Each row of numbers belongs to one of the objects below and depends on some of the facts about them. Some rows are named. Which object is each other row?

Some objects and their rows:
3,-22,8,-31,36,20,-5,-6,-15,20,11,-29,-5,3,-1,-5,-10,2,-18,14,-14,24,4,-20,7,-1 -> Q_198
-10,-10,2,-24,33,24,-28,-24,-33,17,-3,-19,-7,13,9,7,-8,-10,-18,17,-28,-10,5,-2,-4,-1 -> Q_220
-8,-7,-7,-27,33,20,-9,-15,-13,9,2,-7,10,-4,-1,1,5,-9,-10,14,-14,5,10,-4,-1,-2 -> Q_235
-1,-11,5,-30,32,30,-26,-11,-33,18,8,3,-16,1,3,7,-3,-7,-15,24,-27,-17,5,3,-15,-9 -> Q_149
5,-19,14,-19,30,18,-14,1,-20,21,15,-34,-5,7,-3,0,-6,-8,-19,15,-10,21,2,-21,6,0 -> Q_529
6,-23,14,-18,29,18,-10,1,-22,22,14,-33,-7,6,0,4,-8,-7,-21,11,-11,20,8,-17,4,-2 -> Q_533
7,-27,18,-21,26,19,-10,9,-23,25,15,-25,-14,1,-1,7,-5,-6,-19,14,-10,14,1,-12,-4,-6 -> Q_363
-3,-6,1,-24,35,29,-26,-19,-31,14,7,-7,-8,7,4,3,-6,-9,-17,21,-29,-10,14,-3,-5,-4 -> Q_23
-14,-17,6,-27,6,0,-26,-9,-32,14,12,-17,9,-6,10,10,1,4,-15,12,-10,18,17,-6,2,-8 -> Q_62
-11,-10,2,-42,41,11,-12,-18,-6,9,10,-26,7,22,1,-3,-7,6,-14,18,-8,0,20,-2,3,-12 -> Q_945
-2,-29,16,-20,27,12,-12,-4,-25,26,1,-46,-6,13,7,8,-9,-9,-22,8,-9,20,-5,-15,4,1 -> Q_15
7,-24,13,-13,47,15,-5,-3,-30,25,15,-28,-3,5,2,8,-13,-10,-18,16,-5,15,21,-19,16,-2 -> Q_257
7,-27,17,-23,28,19,-9,7,-23,24,14,-24,-13,2,-1,6,-5,-4,-19,14,-10,15,0,-13,-3,-5 -> Q_816
5,-24,13,-20,31,18,-9,0,-21,21,13,-32,-7,5,1,2,-8,-6,-20,12,-12,21,7,-17,4,-2 -> Q_656
-7,-6,-4,-19,28,19,-12,-11,-16,9,4,-10,9,-3,0,6,5,-14,-12,12,-12,3,12,-3,-3,-2 -> Q_910
-4,-1,7,-22,30,10,-27,-5,-11,6,16,-30,6,28,0,1,-5,-7,-16,17,-4,3,17,-2,3,-10 -> Q_722
-11,-9,2,-42,41,11,-12,-19,-7,9,9,-27,7,23,2,-3,-7,5,-14,18,-8,1,19,-2,3,-11 -> Q_253
-11,-11,5,-35,38,9,-15,-15,-10,11,9,-32,6,24,4,2,-7,1,-16,16,-6,-1,19,0,3,-12 -> Q_932
7,-24,14,-14,40,16,-8,0,-27,24,14,-29,-5,5,2,7,-12,-8,-19,14,-8,17,14,-17,11,-2 -> Q_682

How the objects are related:
μ: refers to; Θ: is of sort
Q_10 μ:Q_591 Θ:308
Q_104 μ:Q_115 Θ:719
Q_113 μ:Q_312 Θ:308
Q_115 μ:Q_183 Θ:259
Q_116 μ:Q_952 Θ:259
Q_13 μ:Q_226 Θ:647
Q_146 μ:Q_872 Θ:647
Q_148 μ:Q_557 Θ:647
Q_149 μ:Q_636 Θ:259
Q_15 μ:Q_678 Θ:308
Q_153 μ:Q_344 Θ:308
Q_154 μ:Q_235 Θ:647
Q_156 μ:Q_257 Θ:377
Q_16 μ:Q_460 Θ:719
Q_172 μ:Q_875 Θ:647
Q_183 μ:Q_215 Θ:377
Q_198 Θ:308
Q_208 μ:Q_910 Θ:308
Q_215 μ:Q_604 Θ:308
Q_220 μ:Q_690 Θ:259
Q_226 μ:Q_337 Θ:719
Q_23 μ:Q_996 Θ:259
Q_233 μ:Q_813 Θ:308
Q_235 Θ:719
Q_242 μ:Q_744 Θ:308
Q_243 μ:Q_455 Θ:308
Q_253 Θ:377
Q_257 μ:Q_104 Θ:308
Q_266 μ:Q_542 Θ:647
Q_267 μ:Q_529 Θ:308
Q_296 μ:Q_816 Θ:647
Q_301 μ:Q_198 Θ:259
Q_305 μ:Q_494 Θ:647
Q_312 μ:Q_153 Θ:308
Q_314 μ:Q_453 Θ:308
Q_316 μ:Q_301 Θ:377
Q_322 μ:Q_650 Θ:308
Q_323 μ:Q_978 Θ:719
Q_337 μ:Q_305 Θ:377
Q_344 μ:Q_906 Θ:719
Q_351 μ:Q_865 Θ:647
Q_356 μ:Q_999 Θ:308
Q_358 Θ:308
Q_360 μ:Q_939 Θ:647
Q_363 μ:Q_740 Θ:308
Q_373 μ:Q_5 Θ:647
Q_375 μ:Q_825 Θ:647
Q_383 μ:Q_959 Θ:308
Q_384 μ:Q_113 Θ:377
Q_391 μ:Q_356 Θ:308
Q_397 μ:Q_62 Θ:647
Q_424 μ:Q_607 Θ:647
Q_434 Θ:308
Q_438 μ:Q_664 Θ:259
Q_441 μ:Q_481 Θ:647
Q_453 μ:Q_722 Θ:259
Q_454 μ:Q_220 Θ:308
Q_455 μ:Q_527 Θ:719
Q_459 μ:Q_358 Θ:259
Q_460 μ:Q_668 Θ:259
Q_481 μ:Q_534 Θ:259
Q_485 μ:Q_50 Θ:308
Q_486 μ:Q_99 Θ:377
Q_493 μ:Q_656 Θ:719
Q_494 μ:Q_314 Θ:308
Q_5 μ:Q_242 Θ:377
Q_50 μ:Q_585 Θ:259
Q_520 μ:Q_233 Θ:647
Q_524 Θ:259
Q_525 μ:Q_172 Θ:308
Q_527 μ:Q_438 Θ:308
Q_529 μ:Q_699 Θ:308
Q_533 μ:Q_375 Θ:308
Q_534 μ:Q_149 Θ:647
Q_535 μ:Q_363 Θ:308
Q_538 μ:Q_525 Θ:647
Q_542 μ:Q_156 Θ:308
Q_545 Θ:377
Q_557 μ:Q_732 Θ:647
Q_561 μ:Q_945 Θ:259
Q_585 μ:Q_729 Θ:377
Q_591 μ:Q_913 Θ:259
Q_593 μ:Q_520 Θ:308
Q_595 Θ:647
Q_604 μ:Q_593 Θ:308
Q_607 μ:Q_391 Θ:647
Q_62 μ:Q_493 Θ:647
Q_632 μ:Q_397 Θ:647
Q_636 μ:Q_296 Θ:308
Q_639 Θ:647
Q_644 μ:Q_940 Θ:647
Q_649 μ:Q_977 Θ:719
Q_650 μ:Q_267 Θ:719
Q_656 μ:Q_561 Θ:308
Q_664 μ:Q_322 Θ:308
Q_668 μ:Q_84 Θ:308
Q_678 μ:Q_538 Θ:308
Q_682 μ:Q_871 Θ:308
Q_687 μ:Q_644 Θ:308
Q_690 μ:Q_832 Θ:377
Q_699 μ:Q_595 Θ:647
Q_722 μ:Q_798 Θ:377
Q_729 Θ:308
Q_732 μ:Q_486 Θ:259
Q_735 μ:Q_649 Θ:308
Q_740 μ:Q_758 Θ:377
Q_743 μ:Q_316 Θ:377
Q_744 μ:Q_454 Θ:308
Q_749 μ:Q_735 Θ:308
Q_758 μ:Q_441 Θ:308
Q_788 μ:Q_485 Θ:308
Q_790 Θ:719
Q_798 μ:Q_971 Θ:259
Q_799 μ:Q_10 Θ:259
Q_808 μ:Q_351 Θ:308
Q_809 μ:Q_323 Θ:647
Q_813 μ:Q_116 Θ:259
Q_816 μ:Q_383 Θ:308
Q_825 μ:Q_632 Θ:719
Q_826 μ:Q_962 Θ:647
Q_832 μ:Q_809 Θ:647
Q_835 Θ:308
Q_836 Θ:308
Q_84 μ:Q_687 Θ:647
Q_850 μ:Q_384 Θ:259
Q_852 μ:Q_459 Θ:647
Q_859 μ:Q_146 Θ:259
Q_865 μ:Q_682 Θ:308
Q_871 μ:Q_266 Θ:719
Q_872 μ:Q_903 Θ:647
Q_875 μ:Q_892 Θ:647
Q_883 μ:Q_850 Θ:647
Q_892 μ:Q_932 Θ:647
Q_903 μ:Q_921 Θ:308
Q_906 μ:Q_979 Θ:647
Q_910 μ:Q_835 Θ:719
Q_913 μ:Q_743 Θ:377
Q_921 μ:Q_424 Θ:647
Q_932 μ:Q_253 Θ:377
Q_939 μ:Q_95 Θ:308
Q_940 μ:Q_788 Θ:259
Q_945 Θ:377
Q_95 μ:Q_799 Θ:308
Q_951 μ:Q_749 Θ:377
Q_952 μ:Q_859 Θ:308
Q_959 μ:Q_434 Θ:308
Q_962 μ:Q_951 Θ:647
Q_971 μ:Q_243 Θ:259
Q_976 μ:Q_883 Θ:377
Q_977 μ:Q_154 Θ:259
Q_978 μ:Q_981 Θ:308
Q_979 μ:Q_13 Θ:308
Q_981 μ:Q_15 Θ:647
Q_99 μ:Q_360 Θ:647
Q_996 μ:Q_535 Θ:308
Q_999 Θ:308

Name these rows:
No name comes twice in this set of rows, the named rows included.
-14,-17,6,-26,11,-2,-25,-10,-35,15,12,-16,10,-6,9,11,0,4,-14,13,-8,17,21,-6,5,-8 : Q_351
-13,-17,4,-26,5,0,-24,-8,-32,12,10,-14,8,-5,12,9,0,4,-15,9,-10,21,21,-4,2,-7 : Q_883
-17,-16,1,-38,11,1,-22,-15,-28,13,9,-14,10,-6,9,3,1,11,-13,14,-10,21,15,-8,4,-6 : Q_639
-17,-15,0,-42,13,0,-22,-17,-26,12,9,-13,11,-6,7,1,1,12,-11,16,-11,22,13,-10,5,-6 : Q_595
-7,-10,6,-24,48,9,-11,-14,-18,13,17,-28,9,23,4,7,-7,-6,-17,20,0,-8,40,-2,10,-14 : Q_183
-7,-7,-5,-23,31,19,-11,-13,-15,9,3,-9,9,-4,-1,4,5,-12,-11,13,-13,3,10,-3,-2,-2 : Q_790
1,-5,-6,-9,24,21,-15,-3,-19,3,2,-2,6,0,6,7,1,-18,-12,3,-10,13,18,3,-3,-1 : Q_226
-2,4,3,-19,32,27,-39,-17,-30,13,12,-13,-5,13,-3,-1,-3,-15,-15,26,-27,-9,4,-10,-2,0 : Q_438
4,-23,9,-28,35,19,-6,-4,-18,20,11,-29,-6,5,0,-3,-8,-1,-19,14,-12,22,5,-19,6,-1 : Q_836
-2,-7,4,-23,32,12,-19,-6,-11,4,12,-22,4,27,7,2,-10,-4,-17,9,-5,8,27,4,2,-11 : Q_337
-14,-17,5,-23,22,-4,-23,-12,-39,17,13,-12,12,-7,11,14,-4,3,-11,15,-4,15,27,-8,12,-8 : Q_266
11,-17,13,-13,26,19,-17,6,-21,16,14,-28,-7,10,1,0,-9,-10,-19,10,-9,29,5,-17,5,1 : Q_314
6,-18,15,-16,28,17,-17,3,-21,22,17,-36,-5,8,-4,1,-6,-9,-19,16,-10,20,0,-21,5,0 : Q_267
7,-26,17,-20,27,19,-10,7,-23,24,15,-27,-12,2,-1,6,-6,-7,-20,13,-10,15,2,-13,-2,-5 : Q_535
6,-26,15,-24,29,19,-9,4,-21,24,13,-25,-11,3,0,4,-6,-4,-19,14,-10,17,2,-14,-1,-4 : Q_383

Now the same objects, written a new way:
Named rows:
-6,-7,-5,11,-22,-12,26,-23,5,1,19,34,5,-22,-11,11,-3,-14,-22,-17,16,-12,1,11,-12,-7,-4,17,3,5,-1,15,17,-4,-5,-4,17,-5 -> Q_10
-16,1,-6,-1,-3,-27,18,2,8,5,-12,3,1,10,4,1,8,17,-9,-16,13,-14,-9,22,8,2,-13,4,4,-15,-1,-10,12,-22,4,3,19,-8 -> Q_322
-17,3,10,-3,-9,-25,10,1,-5,-4,5,-7,-3,-8,4,-1,8,5,-6,-4,7,-5,-2,7,-3,6,-6,-11,12,-11,-12,-6,13,8,17,-11,5,2 -> Q_363
4,-3,6,-15,-3,11,0,-7,-14,-2,-20,14,4,6,-15,4,17,10,-11,2,-23,10,-3,-13,15,-18,-2,-14,-8,18,4,-9,-12,-2,-10,-6,-8,-15 -> Q_607
-9,25,16,-7,-21,-17,-19,12,10,0,16,2,5,-27,-1,1,15,-2,7,21,11,-12,-8,27,-15,-2,-29,7,4,0,2,3,3,13,-10,-6,-3,19 -> Q_979
-11,9,10,-13,7,-12,-1,-8,8,-6,12,-6,18,0,-5,12,-3,-5,0,11,20,-5,5,4,1,19,-8,12,5,-1,2,-22,17,-4,21,-8,-2,7 -> Q_15
-17,7,12,-3,-11,-20,5,0,-5,7,-1,6,15,-10,-8,-5,13,5,-14,10,14,-6,-2,17,5,8,-14,3,8,-4,1,11,7,-2,2,-1,3,-5 -> Q_391
-6,20,17,9,0,-10,8,3,-11,4,-1,14,4,-11,2,-18,12,-1,-4,1,17,-24,18,16,0,26,-9,-6,11,-5,-2,19,2,-7,15,4,7,-17 -> Q_434
-15,12,4,-6,-11,-16,10,16,11,-9,8,-12,6,1,-4,-18,12,-1,-18,1,12,5,2,8,14,13,-6,8,8,6,6,30,10,-7,-8,0,5,-2 -> Q_604
14,3,2,-12,3,16,4,-4,-6,-9,-11,13,-9,8,-7,-1,11,3,0,-9,-22,3,6,-15,9,-12,3,-15,-7,18,3,-14,-12,-5,-5,-6,-4,-11 -> Q_852
-16,-19,8,6,-8,2,-13,2,-4,7,7,0,-17,13,26,6,-21,-12,19,-4,-12,14,-11,-5,-18,-8,7,-31,-2,-24,-22,-1,12,23,27,8,-7,14 -> Q_149
14,3,2,-18,10,20,0,-7,-2,-13,-7,8,-4,13,-10,10,7,-2,5,-3,-19,5,9,-22,9,-7,4,-9,-9,20,4,-28,-9,-5,3,-9,-8,-7 -> Q_875
-7,-5,-4,5,-6,18,-11,19,27,-2,20,-6,-10,27,17,-17,-22,-23,14,-5,-3,21,-3,-4,-3,1,11,-3,-7,-2,3,36,11,3,-5,20,-2,13 -> Q_115
-14,14,2,-6,-11,-14,12,19,14,-12,11,-12,3,2,-3,-19,11,-1,-16,-2,12,3,4,7,13,14,-5,7,9,6,7,31,12,-6,-7,1,6,-2 -> Q_215
13,-7,-9,13,30,-3,-10,-13,-24,7,-19,-20,-18,-9,20,-7,-15,1,-7,16,6,-22,7,-17,2,20,3,3,4,5,13,22,-12,-5,9,0,-14,2 -> Q_790
-14,6,7,-3,-10,-22,9,1,-1,-1,5,-2,3,-8,0,-2,7,3,-6,-1,10,-5,0,12,-1,7,-8,-3,10,-8,-5,-1,11,2,8,-8,6,1 -> Q_996
-12,18,6,-5,-14,-23,-10,11,10,2,4,3,2,-12,4,4,15,9,2,6,11,-17,-12,30,-8,-3,-28,6,3,-6,0,-3,5,-2,-7,0,7,9 -> Q_494
11,-10,-13,9,27,-6,-10,-15,-20,5,-17,-24,-17,-7,20,-2,-16,0,-7,16,4,-17,2,-19,3,14,2,5,2,5,12,18,-10,-3,7,-3,-14,9 -> Q_910
14,-1,0,-14,1,15,8,-4,-2,-8,-9,10,-8,9,-10,0,9,3,2,-9,-23,7,3,-17,9,-15,5,-13,-7,15,2,-19,-10,-3,-9,-10,-3,-7 -> Q_397

Which object is each row?
No name comes twice in this set of rows, the named rows included.
-6,-6,9,4,-13,13,-26,4,15,14,17,10,0,6,12,2,-20,-21,25,10,-5,11,-15,8,-20,-10,-5,-4,-9,-12,-3,9,6,17,0,13,-9,23 : Q_850
15,3,1,-8,9,16,8,-2,-9,-5,-18,16,-11,13,-5,-3,12,8,0,-13,-19,-4,9,-12,11,-8,3,-17,-7,15,2,-11,-14,-14,-2,-1,1,-20 : Q_699
4,-21,-32,6,29,-20,-5,-11,-10,9,-34,-28,-24,11,29,11,-15,19,-9,0,3,-19,-19,-7,8,-4,-5,9,-3,-7,11,-6,-5,-23,1,3,-1,7 : Q_455
5,3,0,-19,-3,15,4,6,-3,-13,-13,3,-3,14,-13,-7,19,6,-14,-3,-23,17,3,-18,23,-14,4,-10,-7,27,9,10,-12,-6,-15,-4,-7,-15 : Q_520
15,-5,-6,15,33,-1,-10,-13,-27,8,-20,-17,-18,-10,21,-10,-14,0,-5,16,7,-27,12,-18,1,25,3,0,4,5,13,28,-14,-7,12,3,-13,-2 : Q_235
-12,-14,-7,7,-4,2,-18,7,19,18,-4,14,-8,25,24,10,-17,-1,22,-8,-4,1,-23,20,-13,-16,-9,-6,-14,-22,-4,-4,7,-8,1,26,7,9 : Q_798
-10,10,9,-11,4,-12,2,-6,8,-6,10,-5,15,-2,-4,9,-1,-5,-3,8,17,-6,5,6,2,17,-9,11,6,-2,2,-16,15,-3,17,-7,0,7 : Q_525
6,-21,-29,5,29,-18,-2,-15,-11,7,-28,-29,-22,8,26,6,-17,14,-9,2,3,-16,-14,-14,8,1,0,9,-1,-4,11,-1,-5,-17,4,0,-3,7 : Q_650
-3,-5,11,15,1,20,-15,1,3,17,4,20,0,13,16,-8,-19,-18,19,2,1,-1,1,7,-14,7,3,-12,-7,-13,-3,22,2,3,12,23,-2,-1 : Q_524
-6,-20,-3,14,-13,14,-6,-13,13,14,17,27,0,8,9,10,-28,-24,12,-7,-3,10,-10,2,-19,-15,6,1,-11,-10,-4,15,12,7,0,16,1,11 : Q_732
-3,-26,-8,19,-17,19,1,-22,14,15,23,40,-2,1,7,17,-31,-31,6,-15,0,7,-8,1,-24,-19,8,6,-14,-7,-4,22,14,5,-2,16,5,7 : Q_591
6,-5,5,-14,2,7,4,-2,-17,-14,-11,2,-22,6,2,5,12,6,1,-13,-29,6,3,-23,5,-16,8,-34,-3,11,-13,-25,-8,8,11,-13,-5,-9 : Q_296

Now the same objects, written a new way:
Known rows:
13,29,0,5,22,11,-3,-6,42,4,-13,-8,-11,13 -> Q_749
34,6,17,-7,22,17,-3,-10,35,14,-16,-6,-16,2 -> Q_632
33,7,18,-7,22,18,-3,-10,35,13,-16,-6,-16,2 -> Q_397
13,28,0,5,22,11,-3,-6,42,3,-14,-8,-11,12 -> Q_788
8,17,-3,1,4,15,6,-10,54,-5,-14,-5,-12,14 -> Q_434
44,17,23,-8,18,15,5,-12,47,2,-28,-11,-23,-6 -> Q_316
31,2,16,-10,12,21,2,-12,42,8,-16,-5,-17,3 -> Q_154
10,22,-1,1,9,14,3,-8,50,-3,-13,-7,-12,14 -> Q_836
14,27,-5,-7,27,6,-1,-1,43,8,-8,-16,-22,22 -> Q_215
9,15,-10,14,27,3,-6,-16,44,10,-27,-5,-8,9 -> Q_636
38,-22,12,2,27,15,-17,-20,35,22,-29,0,-14,-1 -> Q_149
10,19,-7,12,27,5,-6,-13,43,8,-23,-5,-8,10 -> Q_363
26,35,3,7,37,21,0,-1,49,-15,-16,-11,-5,7 -> Q_10
29,-3,16,-12,2,23,6,-13,48,4,-15,-4,-18,4 -> Q_595
42,-11,23,-9,17,26,-11,-9,36,11,-14,-4,-18,4 -> Q_50
3,37,3,-5,14,14,-15,-6,31,2,-11,-1,-14,1 -> Q_15
9,32,1,1,19,12,-7,-6,37,3,-12,-5,-12,8 -> Q_242
13,29,10,9,15,-8,7,-13,28,-14,-23,-21,-24,9 -> Q_16
31,24,24,-14,10,12,-10,-14,30,12,-25,-4,-28,-15 -> Q_690

Which object is each row?
No name comes twice in this set of rows, the named rows included.
28,10,18,-13,14,20,-8,-11,32,11,-15,-2,-18,-4 : Q_875
14,29,7,5,21,-11,7,-11,28,-11,-22,-26,-29,12 : Q_871
37,9,18,-7,26,21,-2,-9,38,8,-16,-7,-14,0 : Q_557
14,27,-4,-2,27,7,-2,-3,42,6,-11,-14,-18,18 : Q_542
10,18,-7,10,23,5,-3,-13,45,7,-23,-6,-9,11 : Q_816
11,23,-2,0,12,13,2,-6,48,-1,-12,-8,-14,16 : Q_356
37,11,21,-9,6,11,6,-15,46,8,-27,-9,-27,-3 : Q_585
34,6,17,-9,23,17,-3,-9,35,14,-15,-7,-18,3 : Q_351
14,27,-4,-3,27,7,-1,-2,43,7,-10,-15,-20,20 : Q_257
12,24,-3,7,24,8,-4,-9,42,6,-18,-7,-10,11 : Q_996
48,21,24,-6,26,15,2,-10,44,1,-29,-12,-22,-8 : Q_486
36,5,13,2,21,1,-2,-23,42,20,-40,-7,-22,-8 : Q_740
41,15,18,-15,21,5,2,-10,41,17,-25,-16,-33,2 : Q_156

